[[-31  -6 -40  14   3  32]
 [-36   3 -34  21   4  26]
 [-11  14 -19 -11  13 -29]
 [-38  16 -21  22   6  -8]
 [  3 -37   7   6 -12  -2]
 [ 18  -5  15  19  -7   7]
 [-20  15 -19   0  11 -30]
 [-27 -13 -42  10   2  34]
 [  5 -33  11   9 -11  -1]
 [-10 -41 -34  -7  -7  18]
 [ -3 -46 -13  -3 -12   3]
 [-28  16 -19   9   9 -26]]
->
[[-28  16 -19   9   9 -26]
 [ -3 -46 -13  -3 -12   3]
 [-10 -41 -34  -7  -7  18]
 [  5 -33  11   9 -11  -1]
 [-27 -13 -42  10   2  34]
 [-20  15 -19   0  11 -30]
 [ 18  -5  15  19  -7   7]
 [  3 -37   7   6 -12  -2]
 [-38  16 -21  22   6  -8]
 [-11  14 -19 -11  13 -29]
 [-36   3 -34  21   4  26]
 [-31  -6 -40  14   3  32]]

[[  7  -5  -3]
 [  0  13   0]
 [ -7 -12  -6]
 [ -1 -11   0]
 [  9 -14 -11]
 [  1   6   6]
 [  3  -7 -10]
 [ 13   2  10]
 [  1  -1  -4]
 [ -1  40   1]
 [ -6 -11  -7]
 [ -1  -5  -3]]
->
[[ -1  -5  -3]
 [ -6 -11  -7]
 [ -1  40   1]
 [  1  -1  -4]
 [ 13   2  10]
 [  3  -7 -10]
 [  1   6   6]
 [  9 -14 -11]
 [ -1 -11   0]
 [ -7 -12  -6]
 [  0  13   0]
 [  7  -5  -3]]

[[-13   6  -3   1  -1   2  -2]
 [ 29 -12   8  39   5 -43   6]
 [-16   5  -4  -6  -1  10  -4]
 [ 29 -14   9   0   3  -8   5]
 [ 21 -10   8  27   4 -30   5]
 [-17   1  -2 -23  -1  25  -5]
 [ 28 -14   9  -1   3  -8   5]
 [ -9   9  -7  14  -2 -10  -1]]
->
[[ -9   9  -7  14  -2 -10  -1]
 [ 28 -14   9  -1   3  -8   5]
 [-17   1  -2 -23  -1  25  -5]
 [ 21 -10   8  27   4 -30   5]
 [ 29 -14   9   0   3  -8   5]
 [-16   5  -4  -6  -1  10  -4]
 [ 29 -12   8  39   5 -43   6]
 [-13   6  -3   1  -1   2  -2]]

[[-1  0  1 -1  1  1 16 38 29  6  0 -1 -1  1  1 -1]
 [ 3  1 -2  0  1  0  2  3 -2  1 11 37 35  8 -1  1]
 [ 6  3  3 -1  3 -4  2  0 -1  7 24 36 13  0  1  2]
 [-2 -6 -6 -3  7  3 -2 -2 -2  6  3  0 30 43 23 -2]
 [ 0 -2  9 33 40 16  2  3  2  0  1 -2  5  0  1 -2]
 [ 6 35 35 15 -4  0  2  1 -1 -3 -2  7 -2 -1 -5  3]]
->
[[ 6 35 35 15 -4  0  2  1 -1 -3 -2  7 -2 -1 -5  3]
 [ 0 -2  9 33 40 16  2  3  2  0  1 -2  5  0  1 -2]
 [-2 -6 -6 -3  7  3 -2 -2 -2  6  3  0 30 43 23 -2]
 [ 6  3  3 -1  3 -4  2  0 -1  7 24 36 13  0  1  2]
 [ 3  1 -2  0  1  0  2  3 -2  1 11 37 35  8 -1  1]
 [-1  0  1 -1  1  1 16 38 29  6  0 -1 -1  1  1 -1]]

[[-37 -11  -3   5 -16  -2  10  33  -8 -24  -7 -13 -13 -30]
 [-18 -15 -14  -4   6  -2  10  16 -16 -10 -20 -15   6 -15]
 [  4   1   1 -12 -14  -4  13 -26   1  -2   6  -1 -15  -3]]
->
[[  4   1   1 -12 -14  -4  13 -26   1  -2   6  -1 -15  -3]
 [-18 -15 -14  -4   6  -2  10  16 -16 -10 -20 -15   6 -15]
 [-37 -11  -3   5 -16  -2  10  33  -8 -24  -7 -13 -13 -30]]

[[-22 -19 -18 -20  -5  16]
 [ 10  22  21  19   6 -11]
 [-46 -24  12  22  21  19]
 [-24   9  23  21  19   7]
 [ 20   8 -13 -22 -19 -18]
 [  7 -11 -22 -20 -18 -19]
 [ 22  20   5 -12 -21 -19]
 [ 23  21  18   7 -12 -21]
 [-12 -21 -19 -19 -19  -6]
 [-19 -20  -5  15  26  22]
 [-20 -18 -19  -7  17  26]]
->
[[-20 -18 -19  -7  17  26]
 [-19 -20  -5  15  26  22]
 [-12 -21 -19 -19 -19  -6]
 [ 23  21  18   7 -12 -21]
 [ 22  20   5 -12 -21 -19]
 [  7 -11 -22 -20 -18 -19]
 [ 20   8 -13 -22 -19 -18]
 [-24   9  23  21  19   7]
 [-46 -24  12  22  21  19]
 [ 10  22  21  19   6 -11]
 [-22 -19 -18 -20  -5  16]]
---
[[-26 -15  26  -3  -1   3  16 -23  -6]
 [-28   8   3  16   1  22 -13  -6  24]
 [ -6  11  -9  27 -15  -8   9  30 -14]
 [ -6 -15  10 -22 -38   0   3   4  -8]
 [-20  15  -2  37  14  -1  -1  -7   6]
 [  1   7   7  -8  -4 -11  27 -26 -29]
 [  4  -9 -17 -21 -21  21   9   9  22]
 [ -9   5  28   8   9  -6 -27  20 -15]
 [-25 -17  26  11  14  14   2  15   8]]
->
[[-25  -9   4   1 -20  -6  -6 -28 -26]
 [-17   5  -9   7  15 -15  11   8 -15]
 [ 26  28 -17   7  -2  10  -9   3  26]
 [ 11   8 -21  -8  37 -22  27  16  -3]
 [ 14   9 -21  -4  14 -38 -15   1  -1]
 [ 14  -6  21 -11  -1   0  -8  22   3]
 [  2 -27   9  27  -1   3   9 -13  16]
 [ 15  20   9 -26  -7   4  30  -6 -23]
 [  8 -15  22 -29   6  -8 -14  24  -6]]

[[ -7  -3 -22   3  18   7]
 [ -7  -3 -22   3  18   7]
 [ -7  -3 -22   3  18   7]
 [ 34 -10 -22   2  18  23]
 [ -7  -3 -22   3  18   0]
 [ -7  -3 -22   3  18   7]
 [ -7  -2 -22   3  18   5]
 [ -7  -3 -22   3  18   8]
 [ -7  -3 -39   3  18   7]
 [ -7  -3 -21   3  15   7]
 [ -1  -9 -10  -2  18  35]]
->
[[ -1  -7  -7  -7  -7  -7  -7  34  -7  -7  -7]
 [ -9  -3  -3  -3  -2  -3  -3 -10  -3  -3  -3]
 [-10 -21 -39 -22 -22 -22 -22 -22 -22 -22 -22]
 [ -2   3   3   3   3   3   3   2   3   3   3]
 [ 18  15  18  18  18  18  18  18  18  18  18]
 [ 35   7   7   8   5   7   0  23   7   7   7]]

[[ -3 -10 -12   5 -27 -27   6]
 [  2 -17 -17  -9   1   4 -16]
 [ 15 -30 -15 -18   0  11 -20]
 [ 18 -29  -5 -17 -40 -24   2]
 [ -1 -15  -5 -10 -12  -9  -6]]
->
[[ -1  18  15   2  -3]
 [-15 -29 -30 -17 -10]
 [ -5  -5 -15 -17 -12]
 [-10 -17 -18  -9   5]
 [-12 -40   0   1 -27]
 [ -9 -24  11   4 -27]
 [ -6   2 -20 -16   6]]

[[ 45  -1  19]
 [ 38 -31   2]]
->
[[ 38  45]
 [-31  -1]
 [  2  19]]

[[-18 -38 -17  12]
 [ 11  -1   7   9]
 [ -2  -5  -1   4]
 [ -8 -12  -9  -2]
 [-16  -3  -4   7]
 [-10  14   1  -4]
 [ 13  -1   7   9]
 [  4  -2   3   7]
 [-11 -51 -20  14]]
->
[[-11   4  13 -10 -16  -8  -2  11 -18]
 [-51  -2  -1  14  -3 -12  -5  -1 -38]
 [-20   3   7   1  -4  -9  -1   7 -17]
 [ 14   7   9  -4   7  -2   4   9  12]]

[[ 11 -21 -25  -1  -2]
 [-26  21  25  29 -30]
 [-22  18  34  22  14]
 [ 30 -22 -25  35  -9]
 [-23   9  21  -6  -6]
 [ 22 -10 -10   3 -10]
 [-21  13  19   0   0]
 [-12   6  16  -4 -29]
 [-40  19  34  16   6]
 [ 15 -11 -23  20 -17]
 [ -1  -3   0  18   7]
 [ 30 -11 -23  15  16]]
->
[[ 30  -1  15 -40 -12 -21  22 -23  30 -22 -26  11]
 [-11  -3 -11  19   6  13 -10   9 -22  18  21 -21]
 [-23   0 -23  34  16  19 -10  21 -25  34  25 -25]
 [ 15  18  20  16  -4   0   3  -6  35  22  29  -1]
 [ 16   7 -17   6 -29   0 -10  -6  -9  14 -30  -2]]

[[ -6 -22 -42  21]
 [-40 -21  -6  35]
 [ -7 -21  -4 -12]]
->
[[ -7 -40  -6]
 [-21 -21 -22]
 [ -4  -6 -42]
 [-12  35  21]]
